Here is a tiny trained network, its code and every weight. The questions are about switching its units off for an input and a target symbol, where a switched-off unit gives its printed mean instead of its output.

import numpy as np


def w(rows, s, z=0):
    codes = np.array(rows[::2]) - 128.0
    scale = np.full(codes.shape[1], s)
    scale[-1] = z or s
    return codes * scale


def f(y):
    return np.maximum(y, 0)


def softmax(a):
    e = np.exp(a - a.max(-1, keepdims=True))
    return e / e.sum(-1, keepdims=True)


def log_softmax(a):
    a = a - a.max(-1, keepdims=True)
    return a - np.log(np.exp(a).sum(-1, keepdims=True))


def net(x, mask):
    ids = ['αγδεθλμσφ'.index(c) for c in x.split()]
    T = len(ids)
    res = E[ids] + P[:T]
    u = 0
    for l in range(2):
        q, k, v = (res @ M[l].T for M in (Q, K, V))
        z = softmax(np.where(np.tri(T) > 0, q @ k.T / 3**0.5, -1e9)) @ v
        res = res + np.where(mask[u], z, O[l][:, -1]) @ O[l][:, :-1]
        u += 1
        y = f(res @ A[l][:, :-1].T + A[l][:, -1])
        res = res + np.where(mask[u : u + 4], y, B[l][:, -1]) @ B[l][:, :-1]
        u += 4
    return log_softmax(res[-1] @ U[:, :-1].T + U[:, -1])


Q, K, V, O, A, B = {}, {}, {}, {}, {}, {}
E = w([
[161,167,170,74,98],'α',
[134,88,138,166,47],'γ',
[104,223,178,107,253],'δ',
[158,133,137,159,189],'ε',
[88,184,212,69,212],'θ',
[123,173,92,53,96],'λ',
[181,88,9,82,111],'μ',
[154,148,68,67,101],'σ',
[70,126,38,172,86],'φ',
],0.017)
P = w([
[141,21,91,17,195],'0',
[143,57,86,58,192],'1',
[151,73,74,76,177],'2',
[157,114,67,116,160],'3',
[161,135,67,136,150],'4',
[172,157,54,161,141],'5',
[174,177,41,183,124],'6',
[179,200,24,211,116],'7',
[187,215,21,233,107],'8',
[192,248,21,255,95],'9',
],0.0069)
Q[0] = w([
[41,190,147,126,179],'L0H0',
[255,125,20,86,125],'L0H0',
[131,121,87,55,37],'L0H0',
],0.033)
K[0] = w([
[110,156,153,57,222],'L0H0',
[95,185,85,254,8],'L0H0',
[37,41,193,156,80],'L0H0',
],0.031)
V[0] = w([
[45,172,114,49,78],'L0H0',
[255,145,143,130,115],'L0H0',
[165,211,71,106,138],'L0H0',
],0.015)
O[0] = w([
[62,178,202,156,157,153],'L0H0',
[253,105,172,7,188,94],'L0H0',
[18,39,175,97,154,254],'L0H0',
],0.0072,0.0057)
A[0] = w([
[163,85,122,86,138,153],'L0N0',
[194,80,115,91,35,94],'L0N1',
[191,202,127,248,209,2],'L0N2',
[166,182,201,189,50,116],'L0N3',
],0.017,0.0047)
B[0] = w([
[136,60,135,141,100,228],'L0N0',
[172,201,119,183,184,252],'L0N1',
[118,93,133,253,138,143],'L0N2',
[141,105,71,126,131,150],'L0N3',
],0.018,0.013)
Q[1] = w([
[180,89,251,102,112],'L1H0',
[140,70,253,176,226],'L1H0',
[55,141,59,27,57],'L1H0',
],0.029)
K[1] = w([
[141,218,134,95,134],'L1H0',
[78,254,220,71,149],'L1H0',
[201,108,125,214,173],'L1H0',
],0.034)
V[1] = w([
[205,183,143,13,249],'L1H0',
[184,233,98,235,108],'L1H0',
[163,163,180,125,176],'L1H0',
],0.0016)
O[1] = w([
[248,101,133,84,98,255],'L1H0',
[126,156,48,120,107,109],'L1H0',
[56,80,102,111,154,195],'L1H0',
],0.0013,0.00067)
A[1] = w([
[131,151,100,155,138,2],'L1N0',
[196,163,251,91,35,106],'L1N1',
[184,163,136,65,70,53],'L1N2',
[110,182,163,62,134,44],'L1N3',
],0.021,0.0059)
B[1] = w([
[123,133,174,32,111,248],'L1N0',
[123,131,156,246,27,138],'L1N1',
[190,114,150,126,154,134],'L1N2',
[180,101,57,70,215,151],'L1N3',
],0.013,0.017)
U = w([
[129,177,114,58,236,40],'α',
[191,215,151,57,139,149],'γ',
[133,203,39,83,98,253],'δ',
[195,157,64,137,178,42],'ε',
[175,163,149,99,125,79],'θ',
[148,176,165,93,177,81],'λ',
[151,102,192,3,119,121],'μ',
[150,145,186,57,160,81],'σ',
[132,197,190,123,209,108],'φ',
],0.0068,0.0071)

Each question gives the input, a string of symbols that net reads in full, and the target symbol t.
The units are the heads (3 rows each of Q, K, V and O) and the neurons (one row each of A and B). Each row of codes is followed by its name. A weight is (code - 128) times the scale printed after its matrix; where a second scale follows, it is the last column's (O, A, B and U).
mask holds one flag per unit, layer by layer, with each layer's heads first. A switched-off unit (its flag False) gives its mean, the last column of its rows in O or B, instead of its output. The means were averaged over made-up inputs and are rounded, as every weight is.
A unit's drop is (log p(t) with every unit on - log p(t) with that unit switched off) / (log p(t) with every unit on - log p(t) with every unit switched off).
The circuit of an input: a set's keep is (log p(t) with only the set's units on - log p(t) with every unit switched off) / (log p(t) with every unit on - log p(t) with every unit switched off). Starting from all 10 units, units are removed one at a time, each time the one whose removal leaves the highest keep (on an exact tie, the one counted first), for as long as the keep stays at least 0.8.
units of the circuit, in order: the units of the circuit, biggest drop first
most important unit: the unit with the biggest drop
top k neurons: the k neurons with the biggest drops, biggest first
drop when u is switched off: that unit's drop, to one decimal
input σ μ σ λ γ μ, target γ: units of the circuit, in order -> (L0N1, L1N0, L0H0)
input μ α φ μ δ δ λ, target δ: units of the circuit, in order -> (L0H0, L0N1, L1N0)
input ε μ α ε μ μ μ ε λ μ, target ε: most important unit -> L0H0
input θ φ φ δ ε, target φ: units of the circuit, in order -> (L0N2, L0N0)
input δ φ γ λ, target γ: units of the circuit, in order -> (L0H0, L0N1, L1N0)
input θ α σ σ μ μ μ α ε α, target θ: units of the circuit, in order -> (L0H0, L1N1, L0N0, L0N3)
input θ γ μ α σ α σ, target γ: units of the circuit, in order -> (L1N0, L0H0, L0N1)
input γ φ μ ε σ, target δ: units of the circuit, in order -> (L0N1, L0H0, L1N0)
input ε λ φ λ φ θ θ μ ε α, target δ: units of the circuit, in order -> (L0N3, L0H0)
input α δ φ λ λ θ α, target δ: units of the circuit, in order -> (L0H0, L0N3)
input ε μ θ, target α: top 3 neurons -> (L0N0, L1N3, L0N2)
input φ φ φ μ α α γ ε, target ε: top 3 neurons -> (L0N0, L1N0, L0N1)
input γ ε ε μ, target γ: top 2 neurons -> (L1N0, L0N1)
input λ ε μ ε σ α θ λ, target α: top neuron -> (L0N0)
input σ μ μ μ θ θ μ ε, target μ: top 2 neurons -> (L0N1, L0N0)
input θ ε α δ ε, target ε: top 2 neurons -> (L1N0, L0N0)
input α γ μ δ φ θ, target α: top 4 neurons -> (L0N0, L1N3, L1N0, L0N2)
input φ φ φ λ, target δ: drop when L1N0 is switched off -> 0.3
input ε θ σ, target μ: drop when L0H0 is switched off -> 1.5
input μ μ μ, target ε: drop when L0H0 is switched off -> 0.6
input ε γ α σ, target γ: most important unit -> L0H0
